In the rows, zero is written as 128.
Rows near named flat spaces through zero (a row that begins with a name and a colon came from that space):
rn-dd: [111 116 130 160  93 155  92 125 135 101 157 132 128 114 167 150 142 182
 117 108 125 186 165 124 103]
tp-qm: [181 118  99  51 137 104 158 118 159 110  84 156 116 176 146 131  57  69
  72 133 109 103  91  57 137]
rh-bs: [113 156 138 155 158 125  85 135 120 117 167 139 149 110 124  92 131 159
 123 116 104 109 141 108 152]
zj-pf: [ 85 121 155 237  93 135 112 197 101 147 143  93 175 116 105  92 142 172
 252 173 158 113 120 162 152]
zj-pf: [111 146 128 129 142 105 134 129  95 130 146  99 141 129 145 111 155 117
 151  85 141 151 141 178 142]
zj-pf: [112 145 154 169 102 120 132 157 122 124 131 128 168 164 125 131 116 181
 157 138 105 150 127 135 152]
rn-dd: [123  89 151 162 106  86 138 142 139 142 134 121 171 115 140 154 174  77
 135 148 137 116 161 143  98]
zj-pf: [ 98 110 124 142 121 146  90 152 100 140 125 100 132  96 118 104 171 160
 165 156 151 123 153 135 159]
zj-pf: [127 110 149 192  79 143 125 183 144 137 103 136 162 142  85 130  92 175
 176 194  97 113 107  84 136]
zj-pf: [149 138 121 106 129 148 146 126 140 122  91 136 111 149  91 144  86 142
 114 137  92 132 104 100 127]
zj-pf: [151 133 131  76 132 152 146 111 173 161  73 160  74 134  86 156 100 135
  89 202 141  78  75 103 137]
rn-dd: [127 132 146 168  92 111 121 148 139 148 154 147 161 125 123 117 119 142
 127 148 119 117 105 105 126]
tz-sg: [129  85 133 114  82 127 156 124 116 156 129 161 118 165 179 134 136 154
 133 130 142 165 146 151 136]
rn-dd: [144 159 126  75 235 123 170  94 113  66 118 168 115 232 170 102  65 121
 142  94 108  91 144 145 187]
tz-sg: [119 140 106 124 114 144 125 130 128  87 123  92 122 148 166 131 110 130
 155 124 186 151 107 142 135]
tp-qm: [137 150 137 117 126 111 142 140 127 138  98 117 133 137  94 151 118 143
 105  95  60 174 131 128 127]
rn-dd: [115 170 148 129 100 123 101 146 149 172 127 139 108 118 126 127 117 203
 102 130 118 162  90 132 157]
rh-bs: [145 166 111 112 164 143 147  77 121 100 187 164 107 152 161  95  85 114
 113  79 150 110  94 133 117]
tp-qm: [115 136 103  84  90 122 106 158 100 136  78  59 154 112  85 128 166 135
 113 159 135 151 118 104 172]
rn-dd: [132 132 155 170 150 113 130 142 172 114 136 165 124 159 172 128  76 131
 158 138 137 100 114 132 128]
tz-sg: [148 123 154 104  78  80 154 143 139 210 107 159 129 129 108 151 133 144
  67 108  53 181 119 123 123]
rh-bs: [152  60 112  89  98 121 185 161 112 166  15  74 120 123  52 177 150  67
 153 154  87 154 148 132 104]
rh-bs: [133 105 107  90 114 115 107 125 128 135 127 126 111 110 171 124 142 116
  92 100 134 162 147 114 129]
rn-dd: [146 137 130 105 192 108 159  98 150  95 129 152 114 170 168 131  96  70
 126 117 150  82 125 146 126]
rh-bs: [ 96 169 134 157 162 177 105  98  91 120 181 123 117  97  96 105 163 184
 147 107 135 125 143 169 129]
tz-sg: [108 180 167 188 154 174  90 106 126 136 193 181 137  97  61 112 135 226
 108 141  69  96 133 111 128]
tp-qm: [139 110 149 178 112 154 159 125 155 144 126 153 108 123 101 159 106 131
 157 147 119 120 113 143  73]
tp-qm: [ 92 176 104 115 149 179  74  99 116  84 153  85  86  95 155 127 153 184
 122  92 183 173 134 165 137]
rn-dd: [118 139  92  71 123 172 124 101  88 122 111  87  99 113 102 130 162 150
 113 120 151 160 129 143 142]
rh-bs: [122 118 165 143 105 125 126 128 114 181 132 157 155 102  58 150 182 176
  85 145  43 140 169 118 121]
rn-dd: [131 164 106  99 113 169 100  99 133 117 151 140  91 114 133 124 108 184
  76 105 131 163  98 103 127]
tp-qm: [113 105 139 141 147  79 100 146 144 155 123  92 130  64 145 136 189  62
 131 121 155 116 162 161 108]
rh-bs: [140 119 125 154 107 143 140 120 136 136 162 159 118 129 145 110  97 124
 144 130 151 112  96 120 103]
tp-qm: [123 150 110 140 113 209 130  88 133 101 145 120  83 112 106 150 116 165
 137 138 175 139  94 144  86]
tz-sg: [131 178 106 142 165 202 109  86 132  59 157 125 108 115  86 129  91 156
 119 118 126 109 105  99  99]
rn-dd: [111 110 115 141 115 161 124 134 111 116 114  89 117 114 123 136 151 136
 173 140 165 144 140 155 121]
rh-bs: [102 136 129 105 146  97  73 152 133 119  81  55 151  73  97 161 203 109
  92 140 116 142 177 125 145]
tz-sg: [133 185 145 149 164 122  90 133 145 138 141 136 137  79  51 121 116 152
  79 106  41 115 115  84 120]
rn-dd: [117 123 148 186  70 145  88 162 143 136 152 159 147 123 136 124 107 219
 127 141  89 165 130  85 132]
tp-qm: [138 156 131 144 146 167 161  65 121 122 184 157  97 119 114 142 123 131
 113  75 121 142 120 168  64]
zj-pf: [111 158 129 139 141 178 133 113 105 135 137 122  96 123  94 116 128 180
 164 129 145 130 108 168 137]
tz-sg: [133  94 123 114 106 107 143 141 130 142 106 120 124 138 160 137 133 102
 138 128 146 146 135 140 126]
tz-sg: [148  90 127  97 125 137 168 108 103 173 122 171 106 139 109 121 135 126
 117 124  92 126 145 131 122]
tp-qm: [126 124 105 104  84 137  69 131 165  91 111 100 137  94 143 164 143 135
  58 158 146 150 130  61 118]
zj-pf: [ 98 122 143 184 107 120 115 182 129 111 118 100 162 158 160 112 116 154
 214 172 177 118 120 146 169]
tz-sg: [120  96 123  87 140 109 125 144  92 162 108 134 116 139 153  95 153 141
 139 116 117 142 166 143 182]
tz-sg: [122 108 129 124 111 114 113 152 143 150  92  99 113  97 128 150 150 118
 128 133 133 154 138 138 120]
zj-pf: [120 110 166 150  82 105 113 144 161 158 137 174 161 141 147 145 144 165
  98 195 128 107 131 102 146]
zj-pf: [112 195 119  83 200 171 103  71 129  81 128 105  83 111 105 156 150 159
  80  97 132 139 142 160 130]
rh-bs: [118 138 150 193 108 136 118 136 159 111 166 152 147 140 155 126 101 149
 159 165 169  97  99 126 117]
zj-pf: [147 117 111  40 136 118 136 100 161 114  93 155  89 173 195 147 107 112
  71 150 171 119 118 111 158]
tp-qm: [ 74 157 118 134 112 166  56 159 104 101 115  70 124 114 142 117 158 232
 158 140 163 181 145 144 193]
tp-qm: [111 150 137 148 132 128  95 142 135 102 132 115 146 127 133 133 130 163
 126 126 116 144 142 120 143]
tp-qm: [146 128 116 110 147 123 161  93 102 120 173 163 150 157 135  89 118  85
 121 128 144  71 113 114 133]
tz-sg: [121 141 122 175 112 123  95 154 158  78 148 111 141 133 187 125  84 134
 153 108 156 152 112 112 117]
tz-sg: [141 110 108  77 104 115 147 138 132 157  66  87  98 114 115 158 140  93
 113 120 132 169 119 141 117]
rh-bs: [123 166 129  92 150 128 126 105 112 146 142 140 111 131 122 111 136 156
  97 107 122 132 116 144 157]
rh-bs: [116 134 119 141 116 170 137 115 112 153 133 102  96  89  88 127 151 132
 162 142 175 123  99 169 104]
rh-bs: [ 92 176 156 106 122 118  97 118 139 148 130 122 124 126 141 151 177 194
  85 153 158 147 127 168 174]
rn-dd: [160 135 122 138 141 106 136 139 144 154 136 147 132 103  87  96  84  75
 119 123  95  80  81  79 107]
[125 137 131 138 127 178 133  95 138 129 156 164  89 131 134 128 113 169
 133 146 162 113 105 143 115] | zj-pf
[101 168 119 141 161 166  86  98 126  81 173 115 105 109 162 120 138 165
 131  99 174 139 137 156 127] | tp-qm
[105 146 141 158 117 161 127 153 118 141  97  95 107 123  90 144 129 192
 180 130 119 171 123 171 137] | tp-qm
[125 143 129 119 129  97 128 105  76 120 199 153 204 148 132  84 164 123
  87 106  98 109 154 102 156] | tp-qm
[128 129 111 102 162 142 148 109 121 109 109 104 102 137 132 131 130  92
 152 131 173 108 122 161 128] | rn-dd
[138 117 127 132 120 135 144 123 123 141 131 139 126 123 109 128 125 120
 129 127 113 125 124 123 110] | rh-bs
[123 124 131  97 101 117 136 148 114 142  98 132 138 173 142 124 123 170
 127 146 119 153 128 125 182] | zj-pf
[139 105 127 117 128 109 116 124 136 139 124 129 127  92 123 148 154 101
  84  99  85 152 165 112  95] | rn-dd
[140 109 137 129 134 149 171  93 120 146 137 155 127 128  81 142 148 101
 127 163 130  78 128 138  96] | tz-sg
[141  92 152 150  81 105 117 151 173 151 106 149 137 109 129 179 132 136
  85 133  69 169 155  94  87] | tp-qm
[125  92 162 203  60 118 142 167 137 181 154 169 162 136 129 111 117 153
 177 184 137 103 103 120 123] | zj-pf
[133 179 120 143 189 127  81 119 147  53 161 130 154 122 127 110  89 122
  95  99  93  97 130  69 130] | tz-sg
[133 150 130  90 104  95 133 148 116 175 106 125 124 138 122 119 121 158
  96  93  83 183 110 129 163] | tz-sg
[146 174 131 132 138  56 125 139 157  73 156 133 196 177 181 118  73  80
  88  93 111 119 100  81 140] | tz-sg
[118 104 147 163 126 112 108 157 152 135 121 133 135 117 149 133 133 128
 151 150 133 117 147 128 128] | tp-qm
[158 153 110 117 153 153 150  61 149  83 177 160 116 130 130 139  97  80
  80 109 146  91  98 105  69] | tp-qm
[144 176 140 146 177 110 132 106 187 106 111  89 101  71  84 200 123  57
  87  72  96 146 118 155  34] | tp-qm
[144 137 127 100 178  94 149 127 111 136 115 130 134 138 107 109 120  86
 121  93  81 112 138 128 142] | rn-dd
[110 178 146 115 156 138 134  91 135 129 149 137 103 141 140 141 143 157
 114 128 169 122 111 185 141] | zj-pf
[152 129 122  71 114 154 118  98 170 131 113 188  91 146 135 146  93 166
  47 175 124 107  98  65 141] | rn-dd
[146 140  92  61 138 142 109  99 163 104  99 108  65 104 156 161 112 105
  64  95 150 166 113 114 102] | tp-qm
[138 153 119  96 166 108 154  78  98  80 178 147 164 175 161 114 131  94
  90  78 119 119 150 131 133] | rn-dd
[ 97 137 113 107 136 194  93 110  76 131 137 117  97 104 100 107 172 219
 132 124 126 157 161 145 164] | zj-pf
[146 123 138 140 144  83 164 115 118 110 167 158 194 168 138 109 123  63
 121 130 115  72 134 108 124] | rn-dd
[136 121 139 100 181  93 145 110 139 112 117 140 123 151 163 149 137  86
 106  95 109 127 172 154 125] | rn-dd

Rows near named flat spaces through zero (a row that begins with a name and a colon came from that space):
dn_gh: [110 110 129 161  89 134  92 102 160  96 125 144 137 100 159  93  90  68
 118 108  89 160 143 134  97]
ff_nm: [122 124 111 126 125 109  90 113 146  71  93 144 155 118 112  94 141  81
 118 127 140 112 123 108  64]
ff_nm: [123 142 132 185  88 196 173 118  51 177 147 112 148  88  48 121  89 117
  73 118 124 233 142 126  99]
mr_tr: [140 135 148 104  99 122 114 113 152 131 164 124 123 106 151 150 117 164
 129 150 105 140 144 138 159]
td_hn: [183 106 140 134 132  99 113 111  99 133 140 114 146  68 167 134 125 136
 100 136  87 101  87 121 121]
dn_gh: [126 103 118 168 121 157  87 102 136 136 181 153 119 124 110 148 149 107
 116 110 129 122 152  98 121]
mr_tr: [141 115 189  94 167 132 133  94 126  92 109 136 149 115 136 111 171 205
 123 106 140 129  80 134 158]
dn_gh: [111 137 176 128 140 130 164 138 108 133  92 116 144 121 118  96 140 125
 121  87 170 138 104 139 105]
ff_nm: [129 115 151 121 112 105 106 128 162  98  77 141 112 104 215 105 101 101
 156 100 109 130 110 145 158]
dn_gh: [138 160 130  72 152  97 164 167 108 108  86 123 120 147 115 138 149 162
 120 153 172 119 134 111 126]
ff_nm: [113 111 179 156 143 125 113  67 160 120 135  38 202 113 115  68 182 158
 125 105  84 118  37 166 134]
td_hn: [129 130 131 121 116  99  94 116 175 141 168 111 131 128 153 142 145 131
 153 135 118  70 126 135 137]
td_hn: [ 72 127 186  93 133 127 133 131 213 118 188  74 138 188 115 122 169 166
 142 145 133 137 158 180 140]
td_hn: [ 95 118 171 148 149 135  99 122 158  91  78 116 120 144 127 100 212 105
 132  56 192 121 106  88 143]
dn_gh: [ 66 127 107 155 165 174 113  70 183 115 111 147 144 202 102  86 165 168
 198  80 125 102  85 147 187]
td_hn: [163 113  86 166 129 126 131 166  82 192 163 139  89 121 144 180 106  82
 122 135 123  96 149 104 125]
mr_tr: [ 95 204 141 118 121 125 212 134  94 167 127 155 129 139 118 116  95 183
 112  91 159 121 159 113 119]
dn_gh: [136 167  81 108 105 116 131 126 135 147 132 111 127 137 117 149 108 164
 156 174 103 119 130 134 166]
td_hn: [163 135 104 160 133 139 122 103  68 115  62 154 122  83 143 120 131 138
 107  90 120 141  86  66 164]
td_hn: [ 93 161 141  80  82 149 133 137 168  89 138  98 133 150  63 131 130 153
 114 184 144 224 189 144 128]
mr_tr: [116 136 142 105 125 105 146 157 144 124 126 139 110 140 163 129 106 116
 129 128 137 121 160 138 115]
ff_nm: [137 108 131 118 158  97  92 155 152  99 107  93 110 150 139 142 202 106
 130 131 158  89 117  95 140]
ff_nm: [115 113 143  65 146 129 120 156 181  80 128 180  70 179 176 159 130 161
 157 146 145 144 185 137 183]
td_hn: [127 125  84 145 146 124 116 128 133  97  95 128 105 155 154 127 140 130
 124 127  95 130 127  90 173]
dn_gh: [163 138 105 140 120 103 114 126  86 125  86 125 149  80 117 119 130  93
 111 126 140 103  94  95  87]
mr_tr: [ 98 151 141 114 121 121 120 123 168 112 103 121 128 148 129 112 153 138
 156 107 157 117 126 126 148]
ff_nm: [122 116 144 111 132 137 143 123 142 126 159 141 127 138 147 129  99 156
 130 143  97 147 143 164 138]
mr_tr: [143  91 146 127 138 150 133 128 118 132 162 141 119 122 142 143 106 139
 116 144  99 161 137 156 138]
ff_nm: [135  94 162 144 180 111 135 165 116 144 132 107 103 148 158 141 184 108
 115  92 160  84 115 108 131]
dn_gh: [125  86 133  95 159 144 112 144 150  90 118 170 108 162 128 135 135 118
 155 144 151 136 140 155 127]
mr_tr: [152 110 115 140 137 105  82 128 126 102 102 121 131 108 130 128 171  86
 118 121 146  93 105  87 106]
mr_tr: [124 187  63 148  90 143 130 136  97 128 101 142  95 131  88 155 130 129
 102 129 149 164 179  39 155]
dn_gh: [110 147 135 123 130 137 146 124 120 135 140 140 144 137  86 120 134 137
 120 120 161 123 141 126  92]
ff_nm: [130 150 122 162 136 132 154 125  85 182 130 127 137 119 107 127 134 128
 127  91 153  89 105 109 116]
td_hn: [112 109 156 153 157 121 111 102 161 132 145  98 142 144 151 110 177 142
 139  89 116  82  89 131 152]
td_hn: [ 94 124 151 126 138 131 132 122 183 139 191  74 130 177 126 135 161 169
 133 143 100 128 143 156 165]
td_hn: [165 109 191 130 114 106 116 125 108 186 179 120 152  58 137 144 134 106
 126 108 163  69  98 153  72]
td_hn: [ 95 156 101 137 121 162 145 121 112 128  70 191 131 143  87  97  99 106
 167  89 181 135 126 129 106]
dn_gh: [162 109 111 128 113 121 100 135 116 125  83 124 125  92 147 130 108  90
 155 142 120 133  90 143 138]
mr_tr: [130 140  88 165 116 143 118 133 100 135 119 140 110 125 103 142 137  98
 106 115 143 138 150  70 125]
mr_tr: [108 161 143 120 101 116 175 146 132 168 168 140 113 131 163 136  70 140
 122 124 115 129 178 148 121]
ff_nm: [108  99 159  71 113 123 109 150 202  52 104 165  84 149 211 123  85 119
 150 150 103 191 181 171 165]
ff_nm: [143 108 145 136 132 120  84 124 148 101 100  57 130 118 128 129 200 125
 125 131 127 142  85 108 174]
ff_nm: [141 118 121 102 140  93  63 114 179  69  86 110 128 132 152 125 190 130
 155 137 134  88  94 103 162]
dn_gh: [176 127 102 105 126  99 125 158 125 149 120  81  89 125 190 178 118 163
 151 181  74 127 110 134 228]
dn_gh: [200 140  86 140 120  87 168 125  42 219 173  85 192  60 108 138  58 130
 112 191  62  65  65 174  56]
mr_tr: [125 117 173 134 110 111 116 146 144 154 184 164  99 106 174 153 123  88
 114  89 164  90 181 113  90]
mr_tr: [110 151 122 141 102  96 120 121 165 140 127  89 140 127 162 109 118 113
 145 121  98  98 118 138 135]
[170 121 132  89 138 102 173 147  90 164 162 165 130 103 172 149  49 153
 129 167  94  99 131 180 100] | td_hn
[150 130 132 163 137 126 120 123  86 151 143 121 128 101 107 146 176 122
  87  97 158  99 120  64 113] | dn_gh
[151 139  98 168 139 129 179 140  46 213 179 150 139 110 104 147  85 114
 100 121 125  79 131 121  66] | ff_nm
[133 106  89 173 142 136 107 131 105 107  86 128 126 128 118 111 141  69
 113 112 124 133 111  92 109] | td_hn
[154 132 109 119  87  87  92 145 136  74  95 130 106  86 182 133 105  79
  87 151 100 156 165  81 114] | dn_gh
[122 163 147 108 109 101 114 118 160  86  95 123 104 119 182 128 154 168
 115 106 126 138 145  75 189] | mr_tr
[135 126 163 132 107 136 120 150 118 132 121 122  99 103 133 149 147 107
 110 108 169 162 150 101 139] | dn_gh
[127 152 111 149 109 169 156 147  75 171 117 161 100 121  89 152 108 119
 128 107 175 163 153 103 136] | td_hn
[ 97 174 149  97 150  93 176 153 131  91  58 142 113 156 168  97 136 154
 117  88 162 117 141  97 137] | mr_tr
[104 144 122 124 180 110 166 118 143 124 181 115 129 192 141 131 160 207
  96 130  88  87 150 104 152] | dn_gh
[117 193  54 174 113 126 137 129  83 131  67 123 122 133  82 120 149 108
 102  99 155 122 134  28 128] | mr_tr
[149 139  97 113  85 108 102 142 130 147 147 146 128  99 116 153  92  81
 143 165 142 104 154 134  79] | td_hn
[122 112 110 147 153 133 138 140 118 129 118 136 119 151 136 121 124 107
 129 119 120 119 125 128 124] | td_hn
[ 93 129 115 172 113 133 119 137 156 128 117 117  99 151 164 116 123  85
 130  92 110 142 152 108 154] | mr_tr
[ 94 129 169 123 130 123 145 157 167 135 123  69 116 162 147 119 151 126
 143 118 136 147 130 158 161] | ff_nm
[196 100 103 161 130 131 106 124  57 144 121 158 112  64 149 159 116 104
  97 123 113 121 106  81 129] | ff_nm
[187 145 119 135  81 111  97 124 100 171 167 111 106  61 144 192 133 144
 107 148 119 118 138  78 166] | td_hn
[108 124 151 125 138 148 153 166 121 135 129 128 101 156 111 140 141 115
 119 117 172 160 162 127 127] | td_hn
[108 115 141 126 130 154 135 133 143 136 144 140 119 150 120 130 118 126
 146 126 136 149 143 158 135] | mr_tr
